Below is a small trained network, with its code and all its weights. Each question gives an input and a target symbol and asks what happens when units are switched off, that is, made to give their printed mean instead of their output.

import numpy as np


def w(rows, s, z=0):
    codes = np.array(rows[::2]) - 128.0
    scale = np.full(codes.shape[1], s)
    scale[-1] = z or s
    return codes * scale


def norm(h):
    return h / np.sqrt((h * h).mean(-1, keepdims=True) + 1e-5)


def f(y):
    return y / 2 * (1 + np.tanh(0.7978845608 * (y + 0.044715 * y**3)))


def softmax(a):
    e = np.exp(a - a.max(-1, keepdims=True))
    return e / e.sum(-1, keepdims=True)


def log_softmax(a):
    a = a - a.max(-1, keepdims=True)
    return a - np.log(np.exp(a).sum(-1, keepdims=True))


def net(x, mask):
    ids = ['αγδεζηλμξπστφψ'.index(c) for c in x.split()]
    T = len(ids)
    res = E[ids] + P[:T]
    r = norm(res)
    for j in range(2):
        rows = slice(3 * j, 3 * j + 3)
        q, k, v = (r @ M[0][rows].T for M in (Q, K, V))
        z = softmax(np.where(np.tri(T) > 0, q @ k.T / 3**0.5, -1e9)) @ v
        o = O[0][rows]
        res = res + np.where(mask[j], z, o[:, -1]) @ o[:, :-1]
    y = f(norm(res) @ A[0][:, :-1].T + A[0][:, -1])
    res = res + np.where(mask[2:14], y, B[0][:, -1]) @ B[0][:, :-1]
    return log_softmax(norm(res)[-1] @ U[:, :-1].T + U[:, -1])


Q, K, V, O, A, B = {}, {}, {}, {}, {}, {}
E = w([
[128,153,131,98,86,160,133,151,146,176,145],'α',
[148,147,161,76,99,145,124,167,144,178,135],'γ',
[113,167,148,91,118,152,112,124,199,173,97],'δ',
[133,164,147,137,87,171,119,163,171,178,115],'ε',
[97,123,146,99,90,172,113,133,181,159,101],'ζ',
[108,134,176,64,122,114,137,182,166,170,107],'η',
[102,105,218,145,139,185,114,195,186,112,158],'λ',
[114,172,152,110,100,164,95,139,174,123,165],'μ',
[83,102,131,22,128,159,224,153,124,104,114],'ξ',
[177,100,198,162,172,208,144,228,109,161,129],'π',
[76,76,117,110,206,170,100,72,118,182,150],'σ',
[45,158,254,110,230,85,162,99,127,34,118],'τ',
[147,160,88,145,194,182,68,164,121,67,38],'φ',
[135,137,162,107,101,191,148,83,29,67,76],'ψ',
],0.0011)
P = w([
[141,124,89,173,162,108,162,115,57,78,142],'0',
[170,80,163,82,41,113,42,132,207,230,78],'1',
[155,92,179,91,53,130,41,133,217,213,70],'2',
[165,85,173,60,84,134,66,114,217,184,97],'3',
[171,108,176,48,97,161,82,124,209,187,106],'4',
[150,123,167,54,100,168,95,126,196,177,105],'5',
[144,130,157,53,120,180,108,125,181,178,110],'6',
[142,165,152,46,126,192,131,121,161,170,115],'7',
[106,164,141,66,130,196,139,134,145,164,123],'8',
[71,168,127,81,139,212,143,131,124,160,125],'9',
[46,192,132,83,138,210,147,136,100,152,119],'10',
[5,213,161,103,141,220,131,146,92,144,107],'11',
],0.0011)
Q[0] = w([
[121,161,47,214,90,23,160,84,160,79,205],'h1',
[187,112,90,203,54,34,129,158,158,145,180],'h1',
[62,142,195,49,158,238,102,124,113,151,60],'h1',
[12,230,209,45,143,254,114,188,110,194,96],'h2',
[140,53,195,53,162,152,93,105,234,222,202],'h2',
[80,69,74,188,221,98,90,33,21,133,73],'h2',
],0.0033)
K[0] = w([
[149,156,102,118,44,216,1,64,179,186,104],'h1',
[79,146,185,86,102,198,21,30,208,180,99],'h1',
[146,95,103,132,167,73,246,231,63,88,146],'h1',
[20,231,69,152,233,237,230,81,39,63,121],'h2',
[159,191,185,48,163,234,70,126,147,85,27],'h2',
[192,183,117,206,58,29,149,210,75,58,147],'h2',
],0.0032)
V[0] = w([
[188,105,247,65,154,68,199,191,96,161,77],'h1',
[21,164,184,117,165,55,198,32,164,20,135],'h1',
[129,134,134,200,225,148,47,179,195,83,37],'h1',
[42,46,212,157,160,125,161,40,106,191,234],'h2',
[120,74,183,99,51,177,217,63,63,81,31],'h2',
[163,37,1,113,184,132,80,71,105,174,57],'h2',
],0.0026)
O[0] = w([
[141,55,73,95,193,89,127,140,159,95,26,217],'h1',
[91,188,53,206,149,97,64,99,219,106,162,112],'h1',
[111,166,188,207,147,189,183,112,159,211,65,19],'h1',
[165,14,144,74,173,123,112,43,147,231,176,170],'h2',
[171,55,157,185,23,137,171,23,131,32,103,255],'h2',
[4,147,66,165,195,196,113,77,17,70,139,74],'h2',
],0.003,0.00023)
A[0] = w([
[182,107,210,96,74,179,133,173,17,170,117,116],'n1',
[206,94,136,171,129,71,90,88,193,192,115,22],'n2',
[145,79,21,101,181,5,93,181,164,104,88,102],'n3',
[58,165,175,177,164,148,110,143,151,108,123,103],'n4',
[154,184,169,228,86,167,127,76,104,113,251,31],'n5',
[99,87,161,80,132,156,190,125,63,62,96,9],'n6',
[202,100,154,79,126,23,97,166,15,90,183,44],'n7',
[144,155,119,218,131,156,199,76,146,194,66,3],'n8',
[146,138,109,52,198,134,191,170,125,157,98,55],'n9',
[107,176,66,136,157,134,145,155,78,77,122,21],'n10',
[209,85,146,141,127,101,138,42,126,157,196,42],'n11',
[109,160,180,152,113,194,129,160,141,192,85,124],'n12',
],0.003,0.0014)
B[0] = w([
[147,153,103,226,171,136,121,98,112,98,198,225],'n1',
[149,154,164,91,206,114,142,93,55,93,90,132],'n2',
[76,141,165,192,91,124,153,132,58,189,187,166],'n3',
[175,121,102,26,170,107,78,125,116,124,95,160],'n4',
[131,85,155,137,83,131,5,151,128,185,43,155],'n5',
[175,80,96,116,174,157,28,152,138,151,73,131],'n6',
[155,214,120,86,170,63,123,50,89,139,65,137],'n7',
[144,148,214,131,122,77,64,39,60,110,119,132],'n8',
[115,156,149,183,83,123,51,170,217,187,159,143],'n9',
[138,70,162,85,154,76,69,110,133,137,83,86],'n10',
[142,101,206,45,120,27,106,98,159,188,115,121],'n11',
[82,102,102,84,144,71,175,132,112,103,167,249],'n12',
],0.0029,0.002)
U = w([
[248,189,52,13,180,8,51,78,7,26,238,39],'α',
[246,8,17,7,193,10,59,241,30,175,8,115],'γ',
[4,247,11,96,224,238,7,243,105,5,10,157],'δ',
[245,82,190,234,208,218,248,246,90,97,232,167],'ε',
[208,11,244,190,9,233,10,8,92,11,24,104],'ζ',
[22,29,20,242,164,8,237,237,159,208,45,84],'η',
[151,117,249,31,230,8,222,19,248,180,41,182],'λ',
[129,254,203,86,7,136,60,247,254,242,235,242],'μ',
[16,56,6,247,9,13,124,58,112,31,243,3],'ξ',
[245,30,228,190,245,230,221,223,219,223,6,55],'π',
[9,6,82,27,248,254,28,9,95,251,242,246],'σ',
[114,234,19,249,228,14,37,27,241,148,57,15],'τ',
[42,247,237,249,137,233,239,117,12,142,50,64],'φ',
[171,11,50,59,4,165,245,62,227,3,88,121],'ψ',
],0.0035,0.003)

Each question gives the input, a string of symbols that net reads in full, and the target symbol t.
The units are the heads (3 rows each of Q, K, V and O) and the neurons (one row each of A and B). Each row of codes is followed by its name. A weight is (code - 128) times the scale printed after its matrix; where a second scale follows, it is the last column's (O, A, B and U).
mask holds one flag per unit, heads first, then neurons. A switched-off unit (its flag False) gives its mean, the last column of its rows in O or B, instead of its output. The means were averaged over made-up inputs and are rounded, as every weight is.
A unit's drop is (log p(t) with every unit on - log p(t) with that unit switched off) / (log p(t) with every unit on - log p(t) with every unit switched off).
The circuit of an input: a set's keep is (log p(t) with only the set's units on - log p(t) with every unit switched off) / (log p(t) with every unit on - log p(t) with every unit switched off). Starting from the 12 units with the biggest drops (on a tie, the unit counted first), units are removed one at a time, each time the one whose removal leaves the highest keep (on an exact tie, the one counted first), for as long as the keep stays at least 0.8.
circuit, biggest first: the units of the circuit, biggest drop first
k most important neurons: the k neurons with the biggest drops, biggest first
heads that matter: for each layer, one digit per head in row order, 1 if its drop is at least 0.15 and else 0, layers parted by /
input π σ λ γ α ε, target π: circuit, biggest first : h1
input σ π ε μ ψ ε ξ μ ε τ, target λ: circuit, biggest first : h2; n11
input σ μ μ μ α π η, target σ: heads that matter : 01
input α μ σ σ λ γ, target σ: heads that matter : 01
input μ λ τ σ, target λ: heads that matter : 01
input μ μ μ σ π α σ μ μ ε μ λ, target μ: heads that matter : 11
input μ ζ δ μ ψ μ μ σ γ μ μ μ, target μ: heads that matter : 11
input σ μ δ σ σ μ μ φ, target σ: heads that matter : 01
input ξ φ α μ γ γ ξ α, target ξ: heads that matter : 10
input μ τ μ ζ ε τ ε μ μ ψ, target μ: heads that matter : 11
input η σ λ μ σ ε δ μ σ λ μ, target η: circuit, biggest first : h1; n3
input φ ψ ε, target φ: circuit, biggest first : h1; h2
input ξ μ γ ε, target ξ: heads that matter : 10
input ζ ε α μ π σ ψ γ μ ψ δ, target ζ: circuit, biggest first : h2
input ζ ε δ γ ε σ, target ζ: circuit, biggest first : h2; n5; h1
input π λ α ψ σ π ψ π π δ π μ, target ε: heads that matter : 11
input γ μ γ γ ψ γ η γ α γ σ η, target γ: 2 most important neurons : n7; n6
input σ μ α μ, target σ: heads that matter : 01
input γ μ φ σ λ σ μ λ λ, target γ: 2 most important neurons : n7; n6
input γ η μ μ ξ φ γ μ σ ε γ, target γ: circuit, biggest first : h1
input ε ψ γ η σ γ α γ λ, target ε: circuit, biggest first : n1; h1
